Moves between objects:
%: j112->j15, j37->j272, j983->j355, j543->j958, j843->j360, j638->j414, j501->j467, j11->j793, j787->j852, j538->j656, j414->j638, j850->j211, j938->j293, j556->j248, j189->j436, j211->j850, j585->j920, j727->j82, j671->j292, j292->j671, j143->j613, j270->j879, j245->j424, j684->j676, j852->j787, j61->j818, j627->j148, j961->j116, j784->j337, j993->j43, j170->j873, j360->j843, j148->j627, j969->j386, j386->j969, j908->j930, j326->j809, j656->j538, j117->j889, j793->j11, j879->j270, j572->j110, j248->j556, j818->j61, j958->j543, j43->j993, j15->j112, j384->j471, j34->j40, j902->j171, j471->j384, j116->j961, j955->j59, j676->j684, j388->j689, j436->j189, j355->j983, j911->j859, j260->j452, j754->j403, j424->j245, j625->j144, j293->j938, j889->j117, j467->j501, j920->j585, j82->j727, j613->j143, j826->j411, j689->j388, j110->j572, j403->j754, j337->j784, j144->j625, j873->j170, j40->j34, j930->j908, j859->j911, j171->j902, j809->j326, j452->j260, j272->j37, j411->j826, j59->j955
&: j112->j938, j37->j170, j903->j384, j983->j930, j843->j969, j638->j627, j708->j784, j11->j116, j787->j326, j538->j144, j104->j260, j414->j148, j899->j467, j850->j676, j938->j112, j556->j826, j354->j613, j189->j689, j211->j684, j585->j911, j671->j955, j292->j59, j270->j424, j245->j879, j684->j211, j852->j809, j94->j818, j627->j638, j961->j793, j784->j708, j993->j171, j170->j37, j360->j386, j148->j414, j969->j843, j386->j360, j908->j355, j326->j787, j656->j625, j546->j82, j793->j961, j879->j245, j248->j411, j818->j94, j958->j122, j43->j902, j15->j293, j384->j903, j34->j403, j902->j43, j63->j110, j116->j11, j955->j671, j676->j850, j388->j436, j436->j388, j355->j908, j911->j585, j260->j104, j754->j40, j424->j270, j625->j656, j293->j15, j889->j468, j467->j899, j920->j859, j82->j546, j613->j354, j826->j556, j122->j958, j689->j189, j110->j63, j403->j34, j468->j889, j144->j538, j873->j272, j40->j754, j930->j983, j859->j920, j171->j993, j809->j852, j272->j873, j411->j248, j59->j292
*: j112->j471, j37->j82, j903->j293, j983->j879, j543->j585, j843->j638, j638->j843, j11->j326, j787->j116, j538->j189, j104->j955, j317->j784, j414->j360, j850->j754, j556->j354, j354->j556, j189->j538, j211->j403, j146->j818, j585->j543, j727->j272, j671->j260, j292->j452, j143->j411, j270->j355, j245->j930, j684->j34, j852->j961, j627->j969, j961->j852, j784->j317, j993->j468, j170->j546, j360->j414, j148->j386, j969->j627, j386->j148, j908->j424, j326->j11, j656->j436, j546->j170, j117->j902, j793->j809, j879->j983, j818->j146, j958->j920, j15->j384, j384->j15, j34->j684, j902->j117, j471->j112, j116->j787, j955->j104, j676->j40, j388->j625, j436->j656, j355->j270, j381->j110, j260->j671, j754->j850, j424->j908, j625->j388, j293->j903, j889->j171, j467->j901, j920->j958, j82->j37, j613->j826, j826->j613, j122->j859, j689->j144, j110->j381, j403->j211, j468->j993, j144->j689, j40->j676, j930->j245, j859->j122, j171->j889, j809->j793, j452->j292, j901->j467, j272->j727, j411->j143
@: j112->j61, j37->j983, j983->j37, j843->j889, j638->j171, j501->j585, j708->j955, j11->j656, j787->j388, j538->j793, j317->j260, j414->j902, j899->j859, j850->j248, j556->j211, j354->j403, j189->j809, j211->j556, j146->j384, j585->j501, j727->j270, j671->j784, j292->j337, j143->j40, j270->j727, j245->j546, j684->j826, j852->j689, j61->j112, j94->j293, j627->j993, j961->j144, j784->j671, j993->j627, j170->j930, j360->j117, j148->j43, j969->j468, j908->j873, j326->j436, j656->j11, j546->j245, j117->j360, j793->j538, j879->j82, j248->j850, j818->j15, j958->j901, j43->j148, j15->j818, j384->j146, j34->j613, j902->j414, j116->j625, j955->j708, j557->j110, j676->j411, j388->j787, j436->j326, j355->j272, j260->j317, j625->j116, j293->j94, j889->j843, j467->j920, j920->j467, j82->j879, j613->j34, j826->j684, j689->j852, j110->j557, j403->j354, j468->j969, j337->j292, j144->j961, j873->j908, j40->j143, j930->j170, j859->j899, j171->j638, j809->j189, j901->j958, j272->j355, j411->j676
§: j112->j414, j37->j809, j903->j969, j983->j189, j843->j384, j638->j15, j708->j556, j11->j727, j787->j873, j538->j879, j104->j403, j317->j613, j414->j112, j850->j59, j938->j148, j556->j708, j189->j983, j211->j955, j146->j889, j585->j572, j727->j11, j671->j684, j292->j676, j270->j656, j245->j144, j684->j671, j852->j170, j61->j902, j94->j993, j627->j293, j961->j546, j784->j826, j993->j94, j170->j852, j360->j471, j148->j938, j969->j903, j908->j388, j326->j272, j656->j270, j546->j961, j793->j82, j879->j538, j572->j585, j818->j171, j958->j381, j15->j638, j384->j843, j34->j260, j902->j61, j63->j859, j471->j360, j955->j211, j557->j467, j676->j292, j388->j908, j436->j355, j355->j436, j381->j958, j260->j34, j424->j625, j625->j424, j293->j627, j889->j146, j467->j557, j920->j110, j82->j793, j613->j317, j826->j784, j689->j930, j110->j920, j403->j104, j337->j411, j144->j245, j873->j787, j40->j452, j930->j689, j859->j63, j171->j818, j809->j37, j452->j40, j272->j326, j411->j337, j59->j850
~: j112->j355, j37->j818, j903->j245, j983->j15, j543->j40, j843->j538, j638->j189, j501->j411, j11->j117, j787->j43, j538->j843, j414->j436, j899->j556, j850->j911, j938->j908, j556->j899, j189->j638, j211->j859, j146->j82, j585->j676, j671->j110, j292->j572, j270->j471, j245->j903, j684->j920, j852->j993, j61->j272, j94->j170, j627->j689, j961->j468, j784->j557, j993->j852, j170->j94, j360->j656, j148->j388, j969->j144, j386->j625, j908->j938, j326->j902, j656->j360, j117->j11, j793->j889, j879->j384, j572->j292, j818->j37, j958->j34, j43->j787, j15->j983, j384->j879, j34->j958, j902->j326, j63->j955, j471->j270, j955->j63, j557->j784, j676->j585, j388->j148, j436->j414, j355->j112, j381->j260, j911->j850, j260->j381, j625->j386, j293->j930, j889->j793, j467->j826, j920->j684, j82->j146, j613->j901, j826->j467, j122->j403, j689->j627, j110->j671, j403->j122, j468->j961, j144->j969, j40->j543, j930->j293, j859->j211, j171->j809, j809->j171, j901->j613, j272->j61, j411->j501
!: j112->j572, j37->j784, j983->j671, j543->j360, j843->j958, j638->j920, j501->j902, j708->j170, j11->j143, j787->j248, j538->j34, j104->j245, j317->j82, j414->j585, j899->j993, j850->j388, j556->j852, j354->j961, j189->j684, j211->j689, j585->j414, j671->j983, j292->j355, j143->j11, j270->j452, j245->j104, j684->j189, j852->j556, j627->j859, j961->j354, j784->j37, j993->j899, j170->j708, j360->j543, j148->j911, j969->j122, j908->j59, j326->j411, j656->j40, j793->j613, j879->j260, j572->j112, j248->j787, j818->j557, j958->j843, j15->j110, j384->j381, j34->j538, j902->j501, j63->j293, j955->j930, j557->j818, j676->j436, j388->j850, j436->j676, j355->j292, j381->j384, j911->j148, j260->j879, j754->j625, j625->j754, j293->j63, j889->j901, j467->j171, j920->j638, j82->j317, j613->j793, j826->j809, j122->j969, j689->j211, j110->j15, j403->j144, j337->j272, j144->j403, j40->j656, j930->j955, j859->j627, j171->j467, j809->j826, j452->j270, j901->j889, j272->j337, j411->j326, j59->j908

In the rows, 152 stands for zero.

The rows follow the links: the fewer symbols apart two objects are, the more alike their rows tend to be.

Each row is also shifted at random along 4 hidden directions that mean nothing.

Some objects, each with a row of numbers:
j467 229,155,147,152,140,162,175,133,141,150,150,161,159,182,146,151,168,157,181,154,131,139,136,130,158,148,135,155,172,136,157,155,134,145,139,140,143,154,165,146,152,143,145,172,164,132,133,132,157,159,144,157,176,157,182,144
j388 156,144,169,166,151,142,158,154,165,158,156,151,158,152,160,150,155,142,143,170,165,148,155,156,145,127,154,166,145,153,169,137,170,156,149,154,157,144,171,138,145,157,159,162,136,152,172,145,134,155,168,157,147,161,146,140
j585 188,164,154,160,150,141,185,161,148,171,137,138,176,176,181,151,159,168,182,170,133,110,120,146,140,147,133,153,140,174,170,150,163,172,170,81,188,159,161,132,155,180,120,180,208,103,164,126,182,178,163,150,153,188,179,129
j627 157,133,153,161,187,130,159,149,153,114,126,136,157,115,134,152,157,152,187,166,192,130,151,106,170,138,168,140,134,145,153,154,152,164,169,154,202,141,160,150,144,160,165,146,164,168,174,149,163,182,167,162,136,161,145,162
j354 171,158,167,153,204,148,173,137,147,112,148,110,161,136,162,144,136,158,169,147,189,138,157,132,155,161,178,144,118,173,140,154,152,148,171,134,194,137,136,138,166,155,137,127,186,159,179,129,152,161,166,166,143,171,132,141
j843 204,162,130,154,169,145,144,176,146,140,140,146,153,132,117,164,148,163,184,156,170,153,153,113,171,149,142,133,164,142,150,162,130,154,157,157,160,160,141,151,154,153,160,139,163,179,151,158,188,157,136,148,145,160,169,169
j901 194,171,145,138,132,158,172,158,165,154,153,142,170,137,134,122,150,177,175,161,135,137,148,133,155,190,129,160,171,192,152,158,110,100,188,139,156,157,156,155,163,144,135,155,208,159,135,143,176,146,122,134,159,166,172,167
j983 118,149,140,157,141,167,156,171,168,139,168,150,168,150,144,125,155,170,172,144,133,165,131,162,136,152,155,155,159,172,116,138,123,138,163,160,148,137,161,164,130,168,137,141,180,158,164,155,146,139,154,135,152,154,152,156
j144 147,152,145,135,152,157,143,189,191,156,152,143,159,113,142,132,150,156,162,161,172,169,168,156,134,171,142,166,158,173,150,150,143,117,160,175,160,135,150,169,138,144,152,134,162,203,146,156,157,144,145,134,137,143,132,185
j355 151,135,144,163,149,133,158,159,154,149,159,157,158,167,165,164,158,147,153,151,144,152,139,157,136,112,166,144,144,144,140,145,149,178,168,122,163,165,170,152,142,183,146,145,178,130,172,149,153,146,160,137,128,161,152,134
j59 257,157,149,173,121,144,137,151,159,149,147,178,150,148,161,171,148,142,155,143,143,176,157,144,129,144,147,166,166,125,148,140,161,169,147,180,127,141,160,156,131,165,178,155,129,170,159,160,135,170,151,163,154,142,159,139
j292 151,163,147,167,124,154,139,159,161,151,149,167,147,138,168,169,158,143,150,145,136,173,145,148,133,164,138,148,159,152,143,140,148,157,155,161,140,154,154,153,150,178,150,150,155,161,159,159,147,164,153,148,134,151,148,140
j809 157,152,162,150,161,178,156,125,156,154,170,142,152,156,124,150,158,154,150,151,146,155,160,156,171,155,168,136,158,125,133,162,135,140,136,163,129,165,167,142,143,144,145,147,138,148,154,141,140,138,171,171,150,158,139,155
j452 97,165,147,154,164,144,156,155,153,129,161,133,162,135,190,149,141,146,139,132,169,168,154,148,138,153,156,128,129,173,142,163,154,172,167,124,203,158,148,158,168,168,137,130,187,145,178,145,147,151,164,145,136,155,150,116
j104 84,147,155,153,179,149,147,163,150,120,137,131,147,148,178,150,141,144,143,143,172,170,144,155,144,150,178,127,123,156,158,144,177,178,140,159,187,132,133,172,149,142,161,128,135,166,166,141,152,155,175,170,134,141,119,137
j501 162,161,163,155,167,152,155,126,122,159,162,154,150,162,167,164,159,149,152,156,137,131,151,130,169,142,156,142,150,134,155,161,162,169,150,127,147,167,148,122,171,144,153,155,127,136,145,149,149,172,159,174,147,156,177,135
j656 104,175,155,147,133,151,153,167,171,171,152,138,161,154,153,152,154,150,135,157,151,167,176,165,142,150,131,150,127,170,158,168,150,139,152,136,152,178,164,162,159,165,140,159,161,143,158,146,151,135,163,117,130,151,151,148
j43 72,139,181,151,175,145,183,143,133,146,143,129,159,141,162,145,139,146,163,177,172,99,143,156,145,163,162,155,117,173,177,132,152,136,193,118,192,144,162,119,175,132,133,146,178,128,181,143,153,161,154,134,144,166,141,162
j317 109,175,150,153,147,158,124,148,154,134,168,151,156,134,154,148,141,145,135,131,159,178,176,149,159,184,158,143,171,156,115,159,136,141,149,188,135,159,128,161,153,135,163,125,159,184,141,153,153,122,143,147,155,127,130,153
j556 153,139,176,149,164,167,169,141,148,145,152,136,177,154,176,132,145,160,164,152,148,135,128,165,137,153,165,146,155,177,158,136,155,128,162,135,169,128,155,145,150,156,138,151,175,137,156,129,146,150,156,159,157,169,150,150
j82 244,147,141,152,132,152,163,146,143,158,179,160,161,164,148,142,147,157,166,132,132,155,143,162,143,153,161,147,163,155,127,147,116,149,168,146,147,158,156,150,134,161,138,154,189,162,157,181,175,123,133,136,169,152,162,161
j94 78,145,148,149,158,155,136,135,140,122,156,156,141,135,142,150,145,149,151,137,179,139,161,129,153,153,179,164,151,155,142,138,138,129,166,179,164,131,146,165,154,137,160,141,145,179,149,158,153,146,135,157,159,145,131,180
j958 151,156,135,146,171,156,148,173,154,149,140,146,147,146,140,169,162,169,156,151,168,157,167,127,165,169,145,135,162,140,164,176,151,146,140,168,150,157,131,173,149,133,150,147,154,174,135,151,176,163,144,158,152,137,167,148
j424 124,153,154,153,145,140,131,160,156,157,154,162,141,154,161,156,160,130,125,141,168,169,167,173,136,150,166,157,129,153,158,151,168,165,146,165,147,152,152,165,153,140,163,154,145,176,156,163,144,134,151,133,148,134,130,157
j784 115,156,161,157,146,164,129,126,147,142,160,169,142,178,168,154,150,148,132,135,132,176,154,163,153,160,171,150,171,146,146,173,159,148,121,179,113,155,137,156,143,138,160,133,123,139,135,142,130,137,161,176,168,140,154,138
j337 204,151,153,156,171,139,129,143,139,121,172,167,150,132,170,167,146,148,152,146,150,148,157,123,152,154,178,134,158,130,127,142,149,189,166,162,155,163,145,139,163,163,183,136,144,165,178,158,149,173,158,177,147,137,155,124
j727 128,161,160,139,169,150,146,123,120,154,168,141,136,175,166,153,145,148,121,134,142,139,151,187,158,132,175,138,130,141,145,151,159,174,145,132,148,184,150,148,158,165,140,152,140,127,160,139,143,146,164,141,155,133,152,124
j360 90,159,160,149,174,135,147,152,139,162,157,142,149,155,156,159,159,149,136,161,169,144,167,164,161,134,145,132,125,136,178,175,166,171,148,126,159,178,152,143,164,141,152,162,145,139,157,138,154,170,154,148,131,159,159,146
j899 200,141,153,143,163,155,170,155,149,133,145,145,172,118,138,152,144,166,188,165,160,133,152,115,141,179,153,153,158,177,154,137,125,120,190,150,181,120,143,144,154,152,145,138,188,166,150,157,166,168,138,140,154,171,155,166
j625 152,152,155,146,139,159,139,169,187,174,156,140,151,131,131,154,144,150,129,171,167,182,175,165,158,161,136,158,145,167,166,147,168,143,154,167,155,157,160,154,161,148,161,153,137,174,160,153,141,144,140,130,130,138,131,163
j170 189,128,153,142,136,170,142,150,158,150,169,167,133,159,145,135,150,135,140,146,134,166,154,180,150,160,160,175,179,150,139,146,154,131,141,187,121,137,151,150,129,149,158,155,115,158,139,169,139,134,141,156,168,134,144,178
j938 115,146,144,153,151,128,141,154,157,151,131,165,140,118,146,158,148,151,158,156,158,145,156,124,140,158,161,163,161,155,153,130,153,161,182,174,155,138,156,159,153,158,160,152,156,179,164,179,152,167,129,141,143,165,138,165
j468 171,142,146,137,180,150,152,157,154,149,149,149,140,130,121,155,150,152,156,167,173,130,160,142,165,166,163,153,155,150,171,149,150,144,160,168,149,142,154,158,150,122,162,144,147,174,135,152,154,158,131,149,158,160,147,183
j171 215,149,138,145,146,161,161,144,150,165,164,178,144,164,116,153,166,167,174,146,137,136,156,146,175,152,138,154,178,131,141,161,136,144,126,152,118,167,165,156,145,141,166,177,130,150,126,166,155,165,142,166,173,153,179,159
j826 143,166,167,149,152,175,153,134,143,150,158,148,161,161,151,153,144,155,151,144,137,156,153,169,157,172,158,151,166,154,136,163,158,145,134,151,127,169,151,141,147,141,139,150,139,144,137,144,133,151,165,168,150,153,157,143

Start, symbols taken left to right, then the object you end at.
Answer with the object's name.
114,147,141,157,130,145,152,150,151,172,147,168,154,164,160,160,160,142,156,155,139,141,144,150,155,143,144,158,156,137,152,151,153,160,150,156,146,164,163,152,141,177,147,164,156,139,151,167,151,161,134,146,156,146,162,156
@ % % => j61
141,142,130,157,154,134,145,168,170,129,129,156,149,105,135,142,140,160,188,157,172,149,153,101,144,165,154,153,165,167,141,131,136,137,176,179,178,114,148,168,142,152,169,134,172,199,156,165,182,160,127,140,147,156,131,186
& * @ § ! => j901
136,172,131,155,142,165,129,180,166,133,151,154,164,158,148,147,147,152,143,139,148,184,161,158,146,177,141,140,169,163,134,156,140,144,150,174,152,152,133,172,142,163,157,145,162,173,154,156,169,133,141,136,150,137,153,143
% § @ % @ => j34
172,165,158,156,164,159,159,152,164,130,163,121,171,113,149,139,148,169,157,142,165,165,160,129,150,174,153,135,156,173,145,151,125,127,174,137,171,160,136,147,156,146,143,139,184,166,151,145,153,133,155,137,141,158,147,147
@ § * @ ~ => j557
153,141,167,152,159,166,149,121,146,167,155,156,143,144,138,156,136,137,116,155,164,147,180,163,164,130,170,164,158,126,155,147,174,156,136,163,132,168,155,135,147,137,164,146,104,141,154,150,109,172,164,155,145,145,141,160
§ @ * % => j245
181,142,158,132,168,163,159,144,156,150,167,136,142,167,147,144,143,156,144,148,163,143,158,171,155,138,162,150,160,141,152,148,155,151,142,159,158,150,152,148,149,132,140,158,149,139,141,139,145,134,157,151,158,147,131,171
§ § @ => j144
190,136,164,142,149,175,195,140,172,160,160,138,165,166,161,129,148,166,161,154,131,130,127,185,140,160,150,167,154,184,149,139,147,110,162,126,161,135,174,120,146,148,123,160,171,122,152,141,145,141,152,139,177,170,151,174
§ @ % & => j355
174,159,163,153,141,149,175,132,154,156,159,142,172,160,172,140,148,162,157,163,126,146,145,149,135,159,148,158,152,178,148,144,149,149,166,112,176,164,160,129,173,175,128,155,187,119,163,141,144,139,157,145,140,165,171,133
~ ! @ => j414
199,156,147,152,128,136,166,154,175,179,128,168,141,143,142,165,163,150,164,173,149,129,153,144,146,145,133,173,149,158,170,143,157,162,151,148,154,153,176,142,155,166,158,173,145,153,153,168,157,177,136,148,150,152,169,158
! ! & § § => j414
175,156,166,169,135,159,168,144,158,179,173,152,176,156,148,145,151,155,158,159,128,138,148,170,143,154,147,160,150,172,139,148,141,135,166,125,154,175,168,126,162,171,130,150,174,125,158,137,131,140,145,138,150,179,150,151
§ @ § & § => j908
170,136,160,147,177,146,172,143,137,142,153,153,150,154,137,140,159,155,168,168,162,119,137,141,157,154,156,162,152,158,165,138,154,133,173,131,164,133,153,136,155,136,142,154,152,145,146,148,161,155,139,161,163,166,150,167
§ @ % => j938
137,157,147,158,163,152,177,157,154,141,141,150,176,165,155,152,159,177,188,169,156,138,145,122,146,159,149,148,155,166,150,162,148,151,168,126,177,135,145,138,153,154,140,161,198,134,164,140,168,169,157,161,156,166,164,141
& ~ ! => j689
208,169,154,165,153,137,176,155,161,148,150,138,176,150,159,158,160,167,168,152,145,148,147,129,131,137,144,135,142,153,153,167,154,171,164,122,177,161,169,134,155,190,142,156,183,135,182,131,152,170,185,162,124,178,175,120
! ~ ~ ! => j676
146,169,167,128,159,153,133,146,153,155,175,141,151,134,141,154,159,147,135,155,162,159,183,151,159,157,154,151,143,144,152,161,150,146,147,149,150,187,153,132,173,141,156,137,141,169,159,149,145,136,143,135,134,146,145,153
% % @ ! ~ => j543
